Here is a tiny trained network, its code and every weight. The questions are about switching its units off for an input and a target symbol, where a switched-off unit gives its printed mean instead of its output.

import numpy as np


def w(rows, s, z=0):
    codes = np.array(rows[::2]) - 128.0
    scale = np.full(codes.shape[1], s)
    scale[-1] = z or s
    return codes * scale


def f(y):
    return y / 2 * (1 + np.tanh(0.7978845608 * (y + 0.044715 * y**3)))


def softmax(a):
    e = np.exp(a - a.max(-1, keepdims=True))
    return e / e.sum(-1, keepdims=True)


def log_softmax(a):
    a = a - a.max(-1, keepdims=True)
    return a - np.log(np.exp(a).sum(-1, keepdims=True))


def net(x, mask):
    ids = ['βδζηθμσψ'.index(c) for c in x.split()]
    T = len(ids)
    res = E[ids] + P[:T]
    q, k, v = (res @ M[0].T for M in (Q, K, V))
    z = softmax(np.where(np.tri(T) > 0, q @ k.T / 2**0.5, -1e9)) @ v
    res = res + np.where(mask[0], z, O[0][:, -1]) @ O[0][:, :-1]
    y = f(res @ A[0][:, :-1].T + A[0][:, -1])
    res = res + np.where(mask[1:9], y, B[0][:, -1]) @ B[0][:, :-1]
    return log_softmax(res[-1] @ U[:, :-1].T + U[:, -1])


Q, K, V, O, A, B = {}, {}, {}, {}, {}, {}
E = w([
[159,221,94,132,84,120,151,125],'β',
[201,154,139,149,79,69,140,53],'δ',
[150,115,124,23,204,112,113,41],'ζ',
[179,164,142,189,107,103,167,85],'η',
[113,39,203,181,148,166,146,171],'θ',
[197,54,170,137,139,214,91,138],'μ',
[151,91,200,77,103,165,152,57],'σ',
[164,123,2,59,73,99,194,90],'ψ',
],0.021)
P = w([
[120,102,118,141,7,144,184,153],'0',
[115,180,108,164,72,157,152,129],'1',
[118,163,101,162,102,160,165,133],'2',
[109,149,130,185,120,159,147,112],'3',
[104,147,135,184,138,164,144,110],'4',
[120,130,158,201,155,153,143,101],'5',
[109,169,106,184,164,142,154,105],'6',
],0.012)
Q[0] = w([
[83,166,187,4,156,126,102,67],'H1',
[206,174,95,204,104,172,195,66],'H1',
],0.012)
K[0] = w([
[135,105,126,166,6,181,182,89],'H1',
[122,76,189,72,238,148,123,88],'H1',
],0.011)
V[0] = w([
[2,140,121,162,155,103,171,178],'H1',
[95,71,153,104,118,164,92,221],'H1',
],0.0096)
O[0] = w([
[16,98,37,233,1,98,140,248,2],'H1',
[140,130,3,236,87,235,43,35,101],'H1',
],0.0091,0.0099)
A[0] = w([
[23,65,157,164,181,181,172,244,82],'N1',
[76,110,113,162,141,98,101,229,48],'N2',
[79,141,165,142,101,1,218,169,121],'N3',
[116,60,63,53,153,176,91,98,99],'N4',
[143,124,54,147,148,139,36,55,35],'N5',
[140,141,191,87,122,152,85,58,254],'N6',
[181,174,148,105,159,202,120,119,157],'N7',
[92,151,201,130,6,121,149,229,249],'N8',
],0.0089,0.0027)
B[0] = w([
[123,142,113,155,57,98,87,122,137],'N1',
[155,85,152,48,185,111,114,108,131],'N2',
[121,125,156,112,150,134,32,92,174],'N3',
[92,168,127,190,133,162,160,111,155],'N4',
[90,102,108,98,152,163,101,125,174],'N5',
[104,160,101,163,143,83,154,148,254],'N6',
[135,75,4,112,114,130,157,141,230],'N7',
[131,188,170,123,145,173,148,157,147],'N8',
],0.013,0.024)
U = w([
[139,46,110,39,72,139,75,67,137],'β',
[111,43,107,121,171,43,62,113,106],'δ',
[90,109,202,199,216,197,130,47,124],'ζ',
[89,107,101,138,166,96,84,131,37],'η',
[51,165,97,233,86,84,60,84,254],'θ',
[182,96,30,146,182,103,2,127,52],'μ',
[191,208,100,208,36,102,235,126,193],'σ',
[110,226,80,128,142,161,102,253,88],'ψ',
],0.0056,0.0045)

Each question gives the input, a string of symbols that net reads in full, and the target symbol t.
The units are the heads (2 rows each of Q, K, V and O) and the neurons (one row each of A and B). Each row of codes is followed by its name. A weight is (code - 128) times the scale printed after its matrix; where a second scale follows, it is the last column's (O, A, B and U).
mask holds one flag per unit, heads first, then neurons. A switched-off unit (its flag False) gives its mean, the last column of its rows in O or B, instead of its output. The means were averaged over made-up inputs and are rounded, as every weight is.
A unit's drop is (log p(t) with every unit on - log p(t) with that unit switched off) / (log p(t) with every unit on - log p(t) with every unit switched off).
The circuit of an input: a set's keep is (log p(t) with only the set's units on - log p(t) with every unit switched off) / (log p(t) with every unit on - log p(t) with every unit switched off). Starting from all 9 units, units are removed one at a time, each time the one whose removal leaves the highest keep (on an exact tie, the one counted first), for as long as the keep stays at least 0.8.
units of the circuit, in order: the units of the circuit, biggest drop first
most important unit: the unit with the biggest drop
k most important neurons: the k neurons with the biggest drops, biggest first
drop when u is switched off: that unit's drop, to one decimal
input η η β θ η, target θ: 2 most important neurons : N7; N5
input η μ δ, target μ: units of the circuit, in order : H1; N7
input η ζ σ δ, target δ: units of the circuit, in order : H1; N3
input ζ η θ, target σ: most important unit : N3
input θ θ μ η δ, target μ: units of the circuit, in order : H1; N5
input ψ η μ θ η ψ, target θ: 2 most important neurons : N7; N4
input σ σ η σ δ ψ, target σ: 2 most important neurons : N3; N5
input η η δ ψ, target β: 3 most important neurons : N6; N3; N4
input η η η, target ζ: units of the circuit, in order : H1; N3; N7; N8
input η η μ σ ψ, target σ: 3 most important neurons : N3; N4; N5
input η η μ θ η η σ, target σ: drop when N3 is switched off : 0.4
input μ η σ η ψ σ σ, target σ: drop when N3 is switched off : 0.3
input θ η σ η θ δ, target θ: drop when N7 is switched off : 0.5
input β ψ σ θ, target θ: most important unit : N1
